Below is a small trained network, with its code and all its weights. Each question gives an input and a class and asks what happens when units are switched off, that is, made to give their printed mean instead of their output.

import numpy as np


def w(rows, s, z=0):
    codes = np.array(rows[::2]) - 128.0
    scale = np.full(codes.shape[1], s)
    scale[-1] = z or s
    return codes * scale


def f(y):
    return y / 2 * (1 + np.tanh(0.7978845608 * (y + 0.044715 * y**3)))


def log_softmax(a):
    a = a - a.max(-1, keepdims=True)
    return a - np.log(np.exp(a).sum(-1, keepdims=True))


def net(x, mask):
    res = np.array(x, float).reshape(1, 8) / 4 @ E
    y = f(res @ A[0][:, :-1].T + A[0][:, -1])
    res = res + np.where(mask, y, B[0][:, -1]) @ B[0][:, :-1]
    return log_softmax(res[-1] @ U[:, :-1].T + U[:, -1])


A, B = {}, {}
E = w([
[127,128,126],'x0',
[130,126,125],'x1',
[1,218,74],'x2',
[127,130,125],'x3',
[104,55,34],'x4',
[127,131,129],'x5',
[127,126,128],'x6',
[40,47,209],'x7',
],0.0072)
A[0] = w([
[246,226,84,130],'n0',
[208,87,191,104],'n1',
[135,35,63,94],'n2',
[196,213,78,117],'n3',
[186,70,192,100],'n4',
[137,175,232,84],'n5',
[65,184,101,134],'n6',
[64,149,91,197],'n7',
[169,227,246,103],'n8',
[153,171,88,201],'n9',
[54,197,111,91],'n10',
[170,190,44,158],'n11',
[190,41,124,107],'n12',
[71,152,133,88],'n13',
[61,61,204,87],'n14',
[60,179,101,87],'n15',
[121,133,109,254],'n16',
[62,170,92,89],'n17',
[123,37,2,201],'n18',
[36,82,221,101],'n19',
],0.008,0.0084)
B[0] = w([
[62,76,107,200],'n0',
[188,187,75,172],'n1',
[95,195,90,150],'n2',
[86,43,94,173],'n3',
[187,135,47,167],'n4',
[68,161,99,148],'n5',
[201,123,119,178],'n6',
[187,146,155,216],'n7',
[46,177,114,179],'n8',
[105,71,180,201],'n9',
[255,138,79,164],'n10',
[105,67,139,194],'n11',
[167,220,66,168],'n12',
[182,105,31,133],'n13',
[111,78,83,169],'n14',
[230,140,70,153],'n15',
[136,126,229,254],'n16',
[199,126,79,152],'n17',
[75,202,189,241],'n18',
[106,53,91,188],'n19',
],0.0075,0.0072)
U = w([
[133,141,157,254],'0',
[226,173,2,45],'1',
[129,125,178,184],'2',
[131,124,180,163],'3',
[137,115,183,144],'4',
[66,18,35,9],'5',
[120,160,179,112],'6',
[55,252,112,55],'7',
],0.0092,0.0057)

Each question gives the input, the list of numbers given to net, and the class t.
The units are the neurons (one row each of A and B). Each row of codes is followed by its name. A weight is (code - 128) times the scale printed after its matrix; where a second scale follows, it is the last column's (A, B and U).
mask holds one flag per neuron, in row order. A switched-off neuron (its flag False) gives its mean, the last column of its row in B, instead of its output. The means were averaged over made-up inputs and are rounded, as every weight is.
A unit's drop is (log p(t) with every unit on - log p(t) with that unit switched off) / (log p(t) with every unit on - log p(t) with every unit switched off).
The circuit of an input: a set's keep is (log p(t) with only the set's units on - log p(t) with every unit switched off) / (log p(t) with every unit on - log p(t) with every unit switched off). Starting from the 12 units with the biggest drops (on a tie, the unit counted first), units are removed one at a time, each time the one whose removal leaves the highest keep (on an exact tie, the one counted first), for as long as the keep stays at least 0.8.
units of the circuit, in order: the units of the circuit, biggest drop first
unit that matters most: the unit with the biggest drop
top k neurons: the k neurons with the biggest drops, biggest first
drop when u is switched off: that unit's drop, to one decimal
input [3,5,-6,-6,1,-3,-4,-7], class 5: units of the circuit, in order : (n0; n3)
input [5,-5,7,1,2,2,4,-1], class 1: units of the circuit, in order : (n10; n15)
input [5,6,3,6,8,-8,-6,-7], class 2: unit that matters most : n18
input [-3,6,0,-8,5,-3,-7,-6], class 6: units of the circuit, in order : (n18; n4)
input [-7,6,5,-8,8,1,0,5], class 6: top 2 neurons : (n18; n7)
input [4,5,-8,-7,-5,1,7,4], class 1: top 2 neurons : (n4; n1)
input [7,-1,8,-3,-3,8,2,-8], class 1: top 2 neurons : (n10; n15)
input [2,-6,4,-5,-6,5,4,-7], class 5: top 4 neurons : (n3; n0; n18; n11)
input [-5,6,-1,-4,8,-5,-2,5], class 7: top 2 neurons : (n18; n2)
input [6,-7,-8,1,-1,4,7,4], class 1: top 3 neurons : (n4; n1; n12)
input [-4,4,-3,-4,-7,6,6,-4], class 7: top 2 neurons : (n8; n5)
input [0,3,8,1,-5,6,-6,-7], class 1: top 2 neurons : (n10; n15)
input [4,1,8,6,8,-6,6,-3], class 1: drop when n17 is switched off : 0.4
input [5,-3,-7,8,-3,-2,3,-8], class 5: drop when n6 is switched off : 0.0
input [3,2,0,2,-7,2,-3,7], class 5: unit that matters most : n19
input [-6,1,5,-8,0,-6,-8,-6], class 3: drop when n3 is switched off : -0.1
input [-4,8,4,6,5,3,-3,-7], class 4: drop when n19 is switched off : 0.1
